Below is a small trained network, with its code and all its weights. Each question gives an input and a class and asks what happens when units are switched off, that is, made to give their printed mean instead of their output.

import numpy as np


def w(rows, s, z=0):
    codes = np.array(rows[::2]) - 128.0
    scale = np.full(codes.shape[1], s)
    scale[-1] = z or s
    return codes * scale


def norm(h):
    return h / np.sqrt((h * h).mean(-1, keepdims=True) + 1e-5)


def f(y):
    return y / 2 * (1 + np.tanh(0.7978845608 * (y + 0.044715 * y**3)))


def log_softmax(a):
    a = a - a.max(-1, keepdims=True)
    return a - np.log(np.exp(a).sum(-1, keepdims=True))


def net(x, mask):
    res = np.array(x, float).reshape(1, 7) / 4 @ E
    u = 0
    for l in range(2):
        y = f(norm(res) @ A[l][:, :-1].T + A[l][:, -1])
        res = res + np.where(mask[u : u + 12], y, B[l][:, -1]) @ B[l][:, :-1]
        u += 12
    return log_softmax(norm(res)[-1] @ U[:, :-1].T + U[:, -1])


A, B = {}, {}
E = w([
[199,128,147,132,160,79,102,83,238],'x0',
[127,128,127,128,127,130,128,128,128],'x1',
[133,129,129,130,132,134,127,130,125],'x2',
[144,1,130,96,125,119,164,163,145],'x3',
[127,127,127,127,125,123,129,128,128],'x4',
[125,129,127,128,128,127,129,127,128],'x5',
[151,133,33,106,107,126,122,118,125],'x6',
],0.0038)
A[0] = w([
[157,199,132,158,162,140,74,80,192,68],'0.n0',
[138,107,130,117,130,119,132,126,147,127],'0.n1',
[79,201,119,142,107,144,133,128,41,138],'0.n2',
[154,104,131,114,134,99,139,124,156,93],'0.n3',
[156,83,138,109,130,80,150,120,158,9],'0.n4',
[80,206,119,144,105,141,137,131,38,121],'0.n5',
[83,41,114,105,108,212,160,207,85,54],'0.n6',
[114,94,36,96,86,146,135,146,98,2],'0.n7',
[127,126,129,128,126,131,124,131,134,131],'0.n8',
[170,79,140,103,138,72,149,117,171,35],'0.n9',
[148,154,3,127,134,134,116,113,131,212],'0.n10',
[112,109,163,127,130,145,141,146,108,93],'0.n11',
],0.0042,0.00096)
B[0] = w([
[111,167,150,120,87,75,184,67,37,193],'0.n0',
[102,162,119,137,129,163,121,144,104,134],'0.n1',
[160,32,138,132,152,172,98,157,242,219],'0.n2',
[92,160,119,146,119,181,104,142,103,139],'0.n3',
[75,164,114,145,135,208,101,158,97,145],'0.n4',
[162,17,141,126,152,171,97,153,252,220],'0.n5',
[109,226,140,125,133,44,168,90,57,254],'0.n6',
[220,129,105,93,251,130,149,109,101,194],'0.n7',
[125,132,126,129,130,131,129,128,126,128],'0.n8',
[75,150,116,151,125,222,87,164,126,164],'0.n9',
[106,137,46,88,50,113,118,92,123,204],'0.n10',
[89,133,136,140,100,108,126,139,131,140],'0.n11',
],0.0034)
A[1] = w([
[85,77,209,169,167,180,81,164,213,38],'1.n0',
[133,69,24,102,91,174,121,187,139,128],'1.n1',
[136,168,46,74,119,4,155,87,62,132],'1.n2',
[176,98,29,123,91,191,79,167,179,50],'1.n3',
[115,182,242,166,109,63,162,98,59,88],'1.n4',
[104,120,128,120,63,159,126,120,99,145],'1.n5',
[111,146,242,180,122,156,90,112,201,169],'1.n6',
[214,132,78,118,175,157,91,108,198,127],'1.n7',
[112,63,208,140,193,160,137,180,159,145],'1.n8',
[131,138,130,126,161,118,136,131,93,115],'1.n9',
[111,103,126,108,34,148,147,117,110,143],'1.n10',
[105,114,232,150,159,71,189,185,47,6],'1.n11',
],0.0038,0.0024)
B[1] = w([
[197,142,110,149,71,168,112,186,109,214],'1.n0',
[157,138,156,108,215,133,133,72,149,233],'1.n1',
[177,117,147,165,68,147,111,212,124,253],'1.n2',
[26,109,151,105,198,131,118,63,175,204],'1.n3',
[92,91,141,98,228,108,158,70,166,207],'1.n4',
[148,135,142,135,127,117,121,118,157,137],'1.n5',
[205,99,129,127,152,153,166,175,89,254],'1.n6',
[3,110,132,124,116,129,118,135,110,200],'1.n7',
[109,194,120,168,41,139,90,152,129,223],'1.n8',
[122,117,134,124,127,107,147,127,109,130],'1.n9',
[153,161,149,141,133,121,108,113,158,141],'1.n10',
[39,141,112,135,102,96,86,75,161,195],'1.n11',
],0.0046,0.0029)
U = w([
[169,113,167,179,79,192,102,216,148,249],'0',
[74,85,78,85,197,166,93,82,191,219],'1',
[6,113,174,143,100,57,150,136,90,61],'2',
[185,92,65,85,141,97,179,178,34,49],'3',
[183,157,197,146,211,86,173,74,133,53],'4',
[162,192,77,130,36,70,99,78,144,44],'5',
],0.011,0.0012)

Each question gives the input, the list of numbers given to net, and the class t.
The units are the neurons (one row each of A and B). Each row of codes is followed by its name. A weight is (code - 128) times the scale printed after its matrix; where a second scale follows, it is the last column's (A, B and U).
mask holds one flag per neuron, layer by layer. A switched-off neuron (its flag False) gives its mean, the last column of its row in B, instead of its output. The means were averaged over made-up inputs and are rounded, as every weight is.
A unit's drop is (log p(t) with every unit on - log p(t) with that unit switched off) / (log p(t) with every unit on - log p(t) with every unit switched off).
The circuit of an input: a set's keep is (log p(t) with only the set's units on - log p(t) with every unit switched off) / (log p(t) with every unit on - log p(t) with every unit switched off). Starting from the 12 units with the biggest drops (on a tie, the unit counted first), units are removed one at a time, each time the one whose removal leaves the highest keep (on an exact tie, the one counted first), for as long as the keep stays at least 0.8.
circuit, biggest first: the units of the circuit, biggest drop first
most important unit: the unit with the biggest drop
top k neurons: the k neurons with the biggest drops, biggest first
top k neurons in layer l: the k neurons of layer l with the biggest drops, biggest first
drop of u: that unit's drop, to one decimal
input [0,5,2,-1,0,-3,-7], class 0: top 4 neurons -> 0.n6, 1.n0, 1.n8, 1.n6
input [5,8,7,1,6,2,-7], class 0: circuit, biggest first -> 0.n6, 1.n0
input [-4,0,6,6,-7,7,0], class 2: top 3 neurons in layer 0 -> 0.n6, 0.n10, 0.n11
input [0,-7,-6,8,-2,-5,0], class 2: top 2 neurons in layer 0 -> 0.n6, 0.n5
input [-5,-7,8,0,3,1,8], class 1: circuit, biggest first -> 0.n5, 1.n3
input [-2,0,-6,-8,8,8,3], class 1: most important unit -> 0.n5
input [-6,-1,-2,7,-7,-4,-2], class 2: circuit, biggest first -> 1.n11, 0.n6
input [8,-5,-4,7,6,-1,0], class 0: circuit, biggest first -> 1.n0, 1.n4, 0.n9, 0.n4
input [-7,-7,2,-5,-3,-4,1], class 1: top 3 neurons -> 1.n3, 1.n2, 1.n1
input [0,-5,-6,4,8,-2,-5], class 2: top 3 neurons -> 0.n5, 0.n2, 1.n11
input [-7,1,5,-1,-1,7,2], class 1: top 2 neurons -> 0.n5, 0.n2
input [1,-4,0,1,1,5,-6], class 0: top 3 neurons -> 0.n6, 0.n0, 1.n0
input [0,7,-3,4,-1,4,-2], class 2: top 3 neurons -> 0.n5, 0.n6, 0.n2
input [-5,3,3,8,-1,-2,-3], class 2: most important unit -> 1.n11
input [-8,-4,0,-1,7,-1,-8], class 0: top 4 neurons -> 0.n5, 0.n2, 0.n0, 1.n0
input [4,6,-3,1,7,5,-7], class 0: top 2 neurons -> 0.n6, 1.n0
input [0,3,-4,2,-5,-5,0], class 2: top 2 neurons in layer 0 -> 0.n6, 0.n10
input [0,-6,-8,-6,8,-4,2], class 1: top 2 neurons -> 0.n5, 0.n6
input [-7,5,-1,-1,-3,-3,4], class 1: top 2 neurons -> 0.n5, 0.n2
input [-1,1,4,7,2,6,-2], class 2: top neuron -> 0.n6
input [-2,8,-8,-4,-6,1,-4], class 0: drop of 0.n5 -> 0.0
input [-7,-3,5,-2,-6,-3,3], class 1: drop of 0.n5 -> 0.1
